[  2 -21  -6   3   7  -6   6 -28 -28  -4 -22  23 -34  -9  -6  12  11  -2
  57   3 -49 -16 -13   9 -24 -30  28   3  17 -49  12 -25 -13 -23 -11] : q_976
[ 32  21  -3  -6   7  18 -24 -27 -39  19  19 -18 -20  -3  -4  19   4   3
 -18   0   0  -3  -9   1 -29 -17  19 -18  26 -13  -2   5 -17 -17 -17] : q_836
[ 63  -4  35  26 -28 -18  18 -33 -27   8   5  22  -3 -50 -13   6  -9  18
 -23  -1  -7  -1   7   8 -24 -17  16  19  14  25   9 -44 -27  -9 -16] : q_305
[  2 -21  -6   3   7  -6   6 -28 -28  40 -22  23 -34  -9  -6  12  11  -2
  57   3 -49 -16 -13   9 -24 -30  28   3  17 -49  12 -25 -13 -23 -11] : q_589
[ 58 -13 -15  69  14 -36  16 -64   8  -9 109 -48  -9 -15 -19  14  -7  13
 -55  65 -13 -49 -11  11 -18   3 -35  14  20   3 -23   1  -7 -11  13] : q_455
present: [-19 -15  -9 -48] -> no
present: [ -7  -1 -23] -> no
size: [  2 -21  -6   3   7  -6   6 -28 -28  40 -22  23 -34  -9  -6  12] -> 16

[ 38 -14  46   3 -31   4 -60  12   0 -30   1  72 -14  32   3 -49]  q_617
[-47 -14  46   3 -31   4 -60  12   0 -30   1  72 -14  32   3 -49]  q_291
[ 90  33 -29  35   4  -7  78  16 -21  14 -20 -16  44 -11  62  -6]  q_285
[-47 -14  46   3 -31   4 -60  12   0 -30   1  72 -14  32 -79 -21]  q_492
size: [-47 -14  46   3 -31   4 -60  12   0 -30   1  72 -14  32   3] -> 15
size: [ 38 -14  46   3 -31   4 -60  12   0 -30   1  72 -14  32   3 -49] -> 16
size: [ 90  33 -29] -> 3
size: [ 38 -14] -> 2
present: [  4 -60] -> yes
size: [ 38 -14  46   3 -31   4 -60] -> 7

[ 65  49 122  17   9  34 102 -24 112  75 -10  76  34 -34 -39 -50  82  88
 -49  11 -25 -12 -19 -70 -38  42 -12  70 105 -44  49  81  80 -69  29  12
  15 123 -11  -9 -14]  q_62
[  31   21   89  -60  -91  -66   16  -23   53   -4   -3  -23   21  -29
  -28  -30  -14   71 -119   21  -29  -89   -2 -116  -35   24   13  -12
   25  -99   32    1  -16 -119   20   36   12   69    5   -8  -21]  q_465
[ 44  10  69  15  18  37  74 -40  74  57 -34  62   6 -56 -51 -61  66  43
 -30 -13 -41  -5 -39 -56 -49  13 -36  62  75 -40  30  61  67 -56  -9 -22
   4  80 -29 -24 -26]  q_506
present: [-12 -18] -> no
size: [ 44  10  69  15  18  37  74 -40  74  57 -34  62   6 -56] -> 14
size: [ 65  49 122  17   9  34 102 -24 112  75 -10  76] -> 12
present: [-23  53  -4] -> yes
present: [-50 -39] -> no
size: [ 44  10  69  15  18  37  74 -40  74  57 -34  62   6 -56 -51 -61  66  43
 -30 -13 -41  -5 -39 -56 -49  13 -36  62  75 -40  30  61  67 -56  -9 -22
   4  80 -29 -24 -26] -> 41
size: [44 10 69 15 18 37 74] -> 7

